Here is a tiny trained network, its code and every weight. The questions are about switching its units off for an input and a target symbol, where a switched-off unit gives its printed mean instead of its output.

import numpy as np


def w(rows, s, z=0):
    codes = np.array(rows[::2]) - 128.0
    scale = np.full(codes.shape[1], s)
    scale[-1] = z or s
    return codes * scale


def f(y):
    return np.maximum(y, 0)


def softmax(a):
    e = np.exp(a - a.max(-1, keepdims=True))
    return e / e.sum(-1, keepdims=True)


def log_softmax(a):
    a = a - a.max(-1, keepdims=True)
    return a - np.log(np.exp(a).sum(-1, keepdims=True))


def net(x, mask):
    ids = ['ΓΔΞΣΦαβεζημπτ'.index(c) for c in x.split()]
    T = len(ids)
    res = E[ids] + P[:T]
    u = 0
    for l in range(3):
        q, k, v = (res @ M[l].T for M in (Q, K, V))
        z = softmax(np.where(np.tri(T) > 0, q @ k.T / 3**0.5, -1e9)) @ v
        res = res + np.where(mask[u], z, O[l][:, -1]) @ O[l][:, :-1]
        u += 1
        y = f(res @ A[l][:, :-1].T + A[l][:, -1])
        res = res + np.where(mask[u : u + 4], y, B[l][:, -1]) @ B[l][:, :-1]
        u += 4
    return log_softmax(res[-1] @ U[:, :-1].T + U[:, -1])


Q, K, V, O, A, B = {}, {}, {}, {}, {}, {}
E = w([
[146,89,162,121,141,117,103,169],'Γ',
[151,93,133,133,133,117,98,177],'Δ',
[123,87,187,120,144,108,90,168],'Ξ',
[158,113,121,118,130,133,122,152],'Σ',
[144,100,117,110,132,136,114,152],'Φ',
[219,109,146,125,147,115,121,193],'α',
[51,147,37,134,196,39,69,92],'β',
[29,134,109,83,154,128,141,60],'ε',
[196,111,124,134,142,122,125,183],'ζ',
[216,133,109,93,130,162,153,79],'η',
[171,212,1,81,142,81,120,107],'μ',
[118,114,75,74,135,173,142,81],'π',
[77,217,193,209,92,175,229,193],'τ',
],0.0089)
P = w([
[137,30,114,155,79,57,158,105],'0',
[136,136,134,102,135,217,2,156],'1',
[104,71,74,113,77,54,198,216],'2',
[154,200,144,142,177,221,61,133],'3',
[132,159,121,105,69,48,234,125],'4',
[152,198,151,216,231,211,102,134],'5',
[117,109,128,107,71,73,177,123],'6',
],0.0062)
Q[0] = w([
[147,64,186,113,22,126,238,184],'0.h1',
[88,86,108,41,2,82,235,97],'0.h1',
[159,201,73,75,170,161,32,92],'0.h1',
],0.0072)
K[0] = w([
[177,61,254,165,49,171,134,214],'0.h1',
[149,5,168,162,78,117,75,178],'0.h1',
[191,186,6,23,137,93,147,52],'0.h1',
],0.0071)
V[0] = w([
[106,35,208,161,195,49,31,175],'0.h1',
[155,117,253,150,54,206,215,160],'0.h1',
[242,129,136,136,80,144,139,185],'0.h1',
],0.0064)
O[0] = w([
[152,147,211,233,100,58,58,85,133],'0.h1',
[104,143,3,219,57,154,105,66,247],'0.h1',
[232,201,62,138,153,118,123,104,174],'0.h1',
],0.0052,0.0015)
A[0] = w([
[66,124,146,55,166,1,175,12,251],'0.n1',
[185,93,179,105,156,28,102,95,122],'0.n2',
[201,118,183,90,237,199,19,162,226],'0.n3',
[130,104,24,142,103,75,106,45,128],'0.n4',
],0.005,0.0024)
B[0] = w([
[162,45,137,147,38,179,64,255,224],'0.n1',
[164,142,236,92,91,186,87,246,188],'0.n2',
[87,166,59,90,246,115,24,89,252],'0.n3',
[220,13,15,205,165,30,197,82,166],'0.n4',
],0.0049,0.0032)
Q[1] = w([
[115,212,124,136,136,253,42,127],'1.h1',
[99,192,99,178,123,195,133,134],'1.h1',
[85,220,125,134,161,239,54,169],'1.h1',
],0.0062)
K[1] = w([
[121,254,180,150,118,157,204,123],'1.h1',
[110,165,169,169,111,169,175,74],'1.h1',
[154,215,214,128,132,169,197,135],'1.h1',
],0.007)
V[1] = w([
[252,33,69,125,157,88,77,73],'1.h1',
[63,5,97,136,100,58,73,88],'1.h1',
[97,214,182,206,44,163,220,106],'1.h1',
],0.0042)
O[1] = w([
[168,213,36,244,241,129,159,117,3],'1.h1',
[3,137,166,240,214,122,201,149,71],'1.h1',
[124,178,213,82,15,197,29,203,236],'1.h1',
],0.004,0.0016)
A[1] = w([
[141,167,113,93,28,202,149,139,5],'1.n1',
[190,39,113,29,66,47,90,126,227],'1.n2',
[140,120,233,255,89,12,200,174,190],'1.n3',
[209,2,141,4,55,83,74,134,165],'1.n4',
],0.0046,0.0022)
B[1] = w([
[128,102,181,96,189,70,124,151,206],'1.n1',
[164,66,89,181,44,146,162,188,198],'1.n2',
[87,118,94,110,111,182,182,180,254],'1.n3',
[135,94,98,176,2,173,140,190,185],'1.n4',
],0.0075,0.0041)
Q[2] = w([
[184,61,182,69,215,17,154,92],'2.h1',
[233,18,147,92,9,155,85,144],'2.h1',
[147,99,103,149,254,108,39,114],'2.h1',
],0.005)
K[2] = w([
[63,152,147,155,193,76,175,111],'2.h1',
[114,142,142,70,174,128,23,48],'2.h1',
[151,82,46,189,188,1,215,93],'2.h1',
],0.0059)
V[2] = w([
[118,76,49,109,103,47,255,138],'2.h1',
[69,30,168,228,88,77,197,139],'2.h1',
[124,136,109,193,59,58,81,220],'2.h1',
],0.0044)
O[2] = w([
[183,72,17,119,197,93,194,29,84],'2.h1',
[146,77,164,154,209,115,154,3,150],'2.h1',
[147,107,189,67,118,49,159,95,253],'2.h1',
],0.0053,0.0045)
A[2] = w([
[67,181,97,39,97,143,157,196,2],'2.n1',
[166,222,124,241,158,173,56,13,141],'2.n2',
[228,107,23,117,166,162,149,88,224],'2.n3',
[137,122,2,198,104,117,204,106,152],'2.n4',
],0.0066,0.0032)
B[2] = w([
[170,193,173,169,123,108,16,88,232],'2.n1',
[183,137,49,254,104,158,102,29,148],'2.n2',
[43,210,48,73,91,198,110,203,228],'2.n3',
[188,17,233,165,120,48,183,82,253],'2.n4',
],0.0068,0.0049)
U = w([
[146,134,113,138,133,118,112,108,42],'Γ',
[118,132,88,144,148,192,141,109,119],'Δ',
[191,165,110,179,145,113,107,116,51],'Ξ',
[94,153,132,133,50,179,101,232,215],'Σ',
[151,139,134,145,134,117,124,120,6],'Φ',
[208,149,167,187,133,47,68,45,44],'α',
[215,57,150,179,106,91,200,123,255],'β',
[41,116,101,94,146,196,139,95,135],'ε',
[70,156,94,2,170,135,178,156,140],'ζ',
[181,152,198,58,217,34,115,113,128],'η',
[139,138,120,141,136,127,119,108,30],'μ',
[157,148,124,152,162,117,110,123,68],'π',
[58,111,151,89,160,146,125,82,113],'τ',
],0.007,0.0043)

Each question gives the input, a string of symbols that net reads in full, and the target symbol t.
The units are the heads (3 rows each of Q, K, V and O) and the neurons (one row each of A and B). Each row of codes is followed by its name. A weight is (code - 128) times the scale printed after its matrix; where a second scale follows, it is the last column's (O, A, B and U).
mask holds one flag per unit, layer by layer, with each layer's heads first. A switched-off unit (its flag False) gives its mean, the last column of its rows in O or B, instead of its output. The means were averaged over made-up inputs and are rounded, as every weight is.
A unit's drop is (log p(t) with every unit on - log p(t) with that unit switched off) / (log p(t) with every unit on - log p(t) with every unit switched off).
The circuit of an input: a set's keep is (log p(t) with only the set's units on - log p(t) with every unit switched off) / (log p(t) with every unit on - log p(t) with every unit switched off). Starting from the 12 units with the biggest drops (on a tie, the unit counted first), units are removed one at a time, each time the one whose removal leaves the highest keep (on an exact tie, the one counted first), for as long as the keep stays at least 0.8.
circuit, biggest first: the units of the circuit, biggest drop first
k most important neurons: the k neurons with the biggest drops, biggest first
top k neurons in layer l: the k neurons of layer l with the biggest drops, biggest first
input Ξ ζ τ α, target Σ: circuit, biggest first : 1.h1, 2.h1, 0.n3, 1.n4
input τ μ τ τ ε τ β, target β: circuit, biggest first : 0.n4, 2.n4, 1.n2
input Δ τ Ξ ε, target Σ: circuit, biggest first : 1.h1, 0.n1, 2.h1, 1.n4
input τ τ Ξ η, target Σ: circuit, biggest first : 1.h1, 2.h1, 1.n4
input Ξ μ μ Ξ π, target β: circuit, biggest first : 2.n4, 1.h1, 0.n4
input τ Ξ τ β β β, target η: circuit, biggest first : 0.h1
input β τ τ β τ β, target Σ: 2 most important neurons : 0.n1, 1.n4
input Δ β Φ μ τ Γ, target Σ: circuit, biggest first : 1.h1, 0.n3, 1.n4, 2.h1
input τ β Δ, target β: circuit, biggest first : 2.n4, 1.h1, 0.h1, 0.n3
input Ξ η Ξ β Δ β τ, target β: top 2 neurons in layer 2 : 2.n4, 2.n3
input Ξ Ξ ζ η, target Δ: 2 most important neurons : 2.n3, 2.n2
input τ Φ τ Σ β μ, target ζ: circuit, biggest first : 0.h1, 2.h1, 2.n3, 0.n3
input Ξ τ Γ π, target Σ: circuit, biggest first : 1.h1, 2.h1, 1.n4
input π τ Σ, target β: 2 most important neurons : 2.n4, 0.n4
input τ η τ τ α Ξ μ, target β: 3 most important neurons : 2.n4, 0.n4, 1.n2
input μ Ξ τ η α μ, target ζ: circuit, biggest first : 0.h1, 2.n3, 2.h1, 0.n3
input τ τ Ξ, target β: top 2 neurons in layer 0 : 0.n4, 0.n2
input μ Φ τ, target β: most important neuron : 2.n4
input Ξ τ ε, target β: 2 most important neurons : 0.n4, 2.n4
input Ξ Δ Γ α β, target β: most important neuron : 0.n4
input Δ β β, target Σ: 4 most important neurons : 0.n1, 0.n2, 0.n3, 1.n4
input Γ α τ β β Ξ, target η: top 2 neurons in layer 0 : 0.n3, 0.n1
